Below is a small trained network, with its code and all its weights. Each question gives an input and a class and asks what happens when units are switched off, that is, made to give their printed mean instead of their output.

import numpy as np


def w(rows, s, z=0):
    codes = np.array(rows[::2]) - 128.0
    scale = np.full(codes.shape[1], s)
    scale[-1] = z or s
    return codes * scale


def f(y):
    return np.maximum(y, 0)


def log_softmax(a):
    a = a - a.max(-1, keepdims=True)
    return a - np.log(np.exp(a).sum(-1, keepdims=True))


def net(x, mask):
    res = np.array(x, float).reshape(1, 4) / 4 @ E
    y = f(res @ A[0][:, :-1].T + A[0][:, -1])
    res = res + np.where(mask, y, B[0][:, -1]) @ B[0][:, :-1]
    return log_softmax(res[-1] @ U[:, :-1].T + U[:, -1])


A, B = {}, {}
E = w([
[169,151,58,53],'x0',
[250,136,153,161],'x1',
[138,62,122,89],'x2',
[158,134,147,36],'x3',
],0.012)
A[0] = w([
[79,135,199,207,74],'neuron 0',
[114,93,58,91,127],'neuron 1',
[201,150,61,139,129],'neuron 2',
[122,108,158,175,89],'neuron 3',
[140,95,100,249,254],'neuron 4',
[161,90,130,66,159],'neuron 5',
[151,94,63,181,105],'neuron 6',
[187,148,49,130,216],'neuron 7',
[61,83,139,130,185],'neuron 8',
[112,137,82,138,184],'neuron 9',
[187,67,189,137,211],'neuron 10',
[135,170,216,183,197],'neuron 11',
[149,102,70,214,143],'neuron 12',
[133,166,90,144,241],'neuron 13',
[129,107,128,183,212],'neuron 14',
[174,123,150,186,87],'neuron 15',
[74,123,99,61,165],'neuron 16',
[84,103,98,133,155],'neuron 17',
[159,100,167,152,174],'neuron 18',
[50,39,124,144,150],'neuron 19',
],0.015,0.0043)
B[0] = w([
[93,185,110,254,225],'neuron 0',
[201,113,83,139,168],'neuron 1',
[91,169,57,100,187],'neuron 2',
[126,120,141,212,176],'neuron 3',
[90,152,194,130,248],'neuron 4',
[134,33,158,50,179],'neuron 5',
[60,143,189,55,164],'neuron 6',
[66,131,86,74,191],'neuron 7',
[158,155,49,129,190],'neuron 8',
[116,194,139,97,154],'neuron 9',
[176,134,192,108,207],'neuron 10',
[185,203,127,159,225],'neuron 11',
[82,154,225,86,194],'neuron 12',
[85,156,156,56,170],'neuron 13',
[58,157,174,149,191],'neuron 14',
[161,151,144,123,193],'neuron 15',
[211,115,127,123,187],'neuron 16',
[176,159,105,118,167],'neuron 17',
[183,147,208,130,182],'neuron 18',
[101,129,47,142,205],'neuron 19',
],0.0095,0.016)
U = w([
[149,174,112,110,149],'0',
[150,78,88,159,13],'1',
[153,43,110,43,193],'2',
[40,136,141,98,90],'3',
[86,50,107,139,1],'4',
[69,173,56,165,187],'5',
[173,79,6,135,126],'6',
[128,116,159,163,134],'7',
],0.014,0.0067)

Each question gives the input, the list of numbers given to net, and the class t.
The units are the neurons (one row each of A and B). Each row of codes is followed by its name. A weight is (code - 128) times the scale printed after its matrix; where a second scale follows, it is the last column's (A, B and U).
mask holds one flag per neuron, in row order. A switched-off neuron (its flag False) gives its mean, the last column of its row in B, instead of its output. The means were averaged over made-up inputs and are rounded, as every weight is.
A unit's drop is (log p(t) with every unit on - log p(t) with that unit switched off) / (log p(t) with every unit on - log p(t) with every unit switched off).
The circuit of an input: a set's keep is (log p(t) with only the set's units on - log p(t) with every unit switched off) / (log p(t) with every unit on - log p(t) with every unit switched off). Starting from the 12 units with the biggest drops (on a tie, the unit counted first), units are removed one at a time, each time the one whose removal leaves the highest keep (on an exact tie, the one counted first), for as long as the keep stays at least 0.8.
circuit, biggest first: the units of the circuit, biggest drop first
k most important neurons: the k neurons with the biggest drops, biggest first
drop when u is switched off: that unit's drop, to one decimal
input [-3,-7,-7,8], class 0: circuit, biggest first : [neuron 16]
input [0,0,0,-7], class 3: circuit, biggest first : [neuron 12; neuron 6]
input [8,-7,-7,-1], class 0: 2 most important neurons : [neuron 9; neuron 13]
input [3,7,-7,7], class 2: 2 most important neurons : [neuron 0; neuron 5]
input [0,7,-7,-4], class 3: 2 most important neurons : [neuron 12; neuron 4]
input [-3,-2,8,2], class 2: 2 most important neurons : [neuron 0; neuron 5]
input [0,-5,4,7], class 2: 2 most important neurons : [neuron 5; neuron 0]
input [4,-1,-8,-3], class 3: 2 most important neurons : [neuron 0; neuron 13]
input [-7,2,-7,6], class 7: drop when neuron 2 is switched off : 0.3
input [0,7,-3,-4], class 3: drop when neuron 4 is switched off : 0.2
input [8,-7,-2,1], class 6: drop when neuron 1 is switched off : 0.2
